Questions about the grid below. Indices start at 0.
1) What is the entry in row 1 and column 0?
2) What is the entry directly above 17.9?
3) What is the top-right entry?
4) What is the entry in row 0 and column 1?
5) What is the entry in the bottom-left corner?
6) What is the top-left entry?
7) What is the entry directly below -11.3?
8) What is the entry directly below the largest entry?
[[  9.3  35.9  43.0  34.5  -0.6 -11.3 -24.5  38.6  32.6 -20.1   6.6]
 [-11.1  47.5  23.9  -4.4 -16.3   3.4  10.6  -7.1 -19.9  42.0  30.3]
 [ -5.3  17.9  51.1  23.2  42.5   4.9 -24.8  63.6  -1.0 -35.7   8.1]
 [ 11.2 -42.8 -42.0   2.8  31.3 -32.7  -4.3 -21.6  39.3  16.3 -24.5]
 [ 10.4  22.1   7.8   9.8 -23.9 -22.7  -6.9  11.0   9.3 -31.2  -0.6]]
1) -11.1
2) 47.5
3) 6.6
4) 35.9
5) 10.4
6) 9.3
7) 3.4
8) -21.6

[[ 16.3 -22.8 -33.4  36.0 -21.1 -15.2]
 [-29.8 -32.5  -3.0 -12.3  -5.9 -34.9]
 [ 12.2 -26.2  -1.4  13.1 -21.8 -18.6]
 [ 22.6  -5.4  64.4   3.2  31.9   8.0]
 [  0.8  -0.1 -42.6  24.6 -10.9  -3.6]
 [-44.7 -18.2 -20.4  -9.7  -5.3 -44.3]
 [-17.8  26.4 -13.7   7.3  10.3   8.8]
 [ 47.3 -34.4 -28.9  13.5 -49.8   4.1]
 [ 17.2 -13.2  -9.0  15.2  -8.0 -17.7]
 [-34.3  27.8 -39.0  -6.6   2.6  -3.7]
 [ 31.6 -17.1  12.2  38.2 -13.5 -19.8]]
Give the second smallest entry.
-44.7
The entry just left of the smallest entry is 13.5
Give the entry in the top-right corner.
-15.2
The bottom-right entry: -19.8
The entry directly below 13.1 is 3.2
The entry directly above the largest entry is -1.4
Give the entry directly below the largest entry.
-42.6
Give the entry directly below -15.2.
-34.9
Give the third entry from the end, reading row by row.
38.2
Give the entry directly above the smallest entry.
10.3
The 1st entry in reading order: 16.3
The fourth entry in reading order is 36.0
The entry directly above -19.8 -> -3.7
Give the entry directly below -5.4.
-0.1
The third smallest entry is -44.3
The largest entry in the last column -> 8.8
Give the third entry on the diagonal from the top-right corner.
13.1
Give the entry directly below 47.3.
17.2
The 5th-last entry, reading row by row -> -17.1
Give the bottom entry of the column that holds the largest entry.
12.2
The last entry of the smallest entry's row: 4.1
Give the entry just right of -29.8.
-32.5
Give the entry just left of 64.4.
-5.4
The 2nd entry, reading row by row -> -22.8
Give the 2nd largest entry.
47.3
Give the first entry in the row that holds the largest entry.
22.6
The bottom-left entry: 31.6
Give the entry directly below -0.1.
-18.2
Give the last entry in the row that holds the largest entry.
8.0
Give the entry just right of -8.0.
-17.7

Questions about the table below. Counting starts at 0.
1) Read off the entry just left of the smallest entry.
2) Read off the entry in the top-left corner.
3) Read off the entry directly above 0.2.
4) Read off the entry just right of the smallest entry.
5) Read off the entry directly below the smallest entry.
6) Read off the entry at row 0, column 1.
7) Read off the top-right entry.
8) Read off the entry just right of 21.1.
[[ 61.8 -16.1  37.2  15.3]
 [-10.8 -23.0  14.0 -36.1]
 [-42.1  11.9  26.8   2.8]
 [-18.3  10.4 -20.8  15.1]
 [ 60.8 -42.8  11.1   0.4]
 [-42.4  17.6  -4.5   2.0]
 [-12.9   9.1  -2.4   0.2]
 [ 21.1 -27.9   1.9  49.3]]
1) 60.8
2) 61.8
3) 2.0
4) 11.1
5) 17.6
6) -16.1
7) 15.3
8) -27.9

[[-161.6 -229.8 -124.5  -20.1 -112.1   25.4  -35.5  182.8   32.0 -148.4
     9.4   -5.9   35.2 -117.7]
 [-244.4  -48.2  -62.6   25.7  -71.2   34.8  -33.1  122.3  113.4 -104.9
   -38.5   16.2   56.7  -51.7]
 [-216.5 -164.2 -123.7   10.5 -150.6  -37.5    8.3  208.0  188.0    7.0
    17.5   35.8  124.2 -177.5]
 [-156.5  -71.8  -86.1  -16.9  -80.7   34.5    3.5  106.7   51.2  -66.4
   -32.6  -33.6  -29.9  -63.2]
 [-132.8 -194.3  -81.8   24.7  -93.8   16.0  -61.0  169.6   90.6 -159.9
   -85.0  -29.4   32.5  -59.2]
 [-186.2 -179.3 -113.3   -8.9    3.4  120.2   -2.7  129.2  131.7  -77.5
  -111.2   21.9  -27.7    7.9]
 [-132.8 -196.5  -32.3  135.2 -105.6   43.3  -65.4  153.9  170.0  -86.5
     0.7   63.1 -100.2 -100.4]]
The entry just left of -32.6? -66.4
The entry just right of -150.6? -37.5
The 2nd smallest entry? -229.8
The entry just left of -51.7: 56.7
The first entry in reading order? -161.6
The maximum? 208.0
The entry just left of -59.2? 32.5
The entry just right of the largest entry? 188.0
The entry just left of -32.3: -196.5
The minimum is -244.4
The entry just right of 9.4 -> -5.9
The fourth entry in reading order: -20.1
The entry just right of 32.5? -59.2
The entry just right of -216.5 is -164.2
The entry just right of 170.0 is -86.5
The third entry in reading order: -124.5

Read these off the grid that follows.
1) Which number is the median entry?
2) Which number is the entry in the top-left corner?
3) Which number is the entry just left of the largest entry?
4) Which number is the entry directly below 38.3?
5) Which number is the third largest entry?
6) Which number is the entry at the centre?
7) Which number is the entry just left of the smallest entry?
8) Which number is the last entry, reading row by row?
[[-27.1   3.0   0.9  22.9  21.0 -34.5  28.3 -24.0  36.5]
 [-25.5  23.0  22.2 -38.6 -11.1  47.9 -66.3 -27.9  -5.6]
 [-44.7  10.5 -22.4   1.1  -8.3 -31.4   7.4 -28.5   6.7]
 [-36.3   4.3 -22.6   8.8  22.7 -55.9  27.8 -13.1  44.8]
 [ -7.7   8.8  -1.8  27.1  24.5 -22.7  29.0   4.1  10.2]
 [  5.6  -2.4  13.0  38.3  -8.8  26.7  49.5  -1.4 -28.1]
 [  9.2  -5.3  21.1 -23.3  -2.8  30.1 -49.2  12.2   6.0]]
1) 3.0
2) -27.1
3) 26.7
4) -23.3
5) 44.8
6) 22.7
7) 47.9
8) 6.0

B =
[[  43.15  -66.57  271.81  102.52  -75.53  189.09 -114.31  -53.66   -9.10
   114.68 -106.24]
 [ -42.08  248.85  -38.44   93.73  -72.67  144.33  230.79  -54.56  120.87
    83.91  -63.09]
 [ -91.14  159.45  219.56  -98.47   -3.06   66.94   57.81  -64.94   92.78
   186.75 -208.67]
 [ 118.16  201.37   62.45  -58.03  185.64  -46.65  -58.11  -15.12  171.63
   117.00 -143.08]
 [ 146.08  -75.67  -46.75   57.37  132.80 -236.63   30.08  115.82    7.76
    95.71  238.41]
 [ 243.50  202.78  259.16 -107.49  195.76   -5.12 -178.72   51.45   -4.00
   246.21 -171.29]
 [ 175.99  -23.00  -22.14  -46.02   49.96  -98.17   83.14  122.72  -39.38
   -79.77   72.96]
 [  20.11  146.95   60.24   87.14   75.15  -30.21  147.78  265.25   -4.19
   191.62   19.51]
 [ -27.87   73.64  -85.81   19.33    9.40  101.25   88.39  -25.83  254.95
   -66.79  180.60]
 [ 100.60 -120.72   39.63  -70.81  -63.34  -24.09   75.98  159.06 -100.18
   -86.01  218.48]
 [ 171.85  125.22  236.90   12.07  174.59   60.38 -133.63  120.66  -38.64
   191.23 -200.51]]
Which number is the entry just right of 132.80? -236.63
Which number is the entry just left of 191.23? -38.64
Which number is the entry just left of 101.25? 9.40
Which number is the entry just right of -42.08? 248.85
Which number is the entry just left of the smallest entry? 132.80
The entry just right of the smallest entry: 30.08
The entry just right of 259.16: -107.49
The entry just right of the centre entry is -178.72
Which number is the entry just right of the largest entry? 102.52
The largest entry is 271.81
Which number is the entry just left of the centre entry? 195.76
Which number is the entry just right of 171.63? 117.00
The entry just right of 146.08 is -75.67
Which number is the entry just right of 30.08? 115.82
Which number is the entry just right of -63.34? -24.09
Which number is the entry just right of 159.45? 219.56
The entry just left of -63.34: -70.81
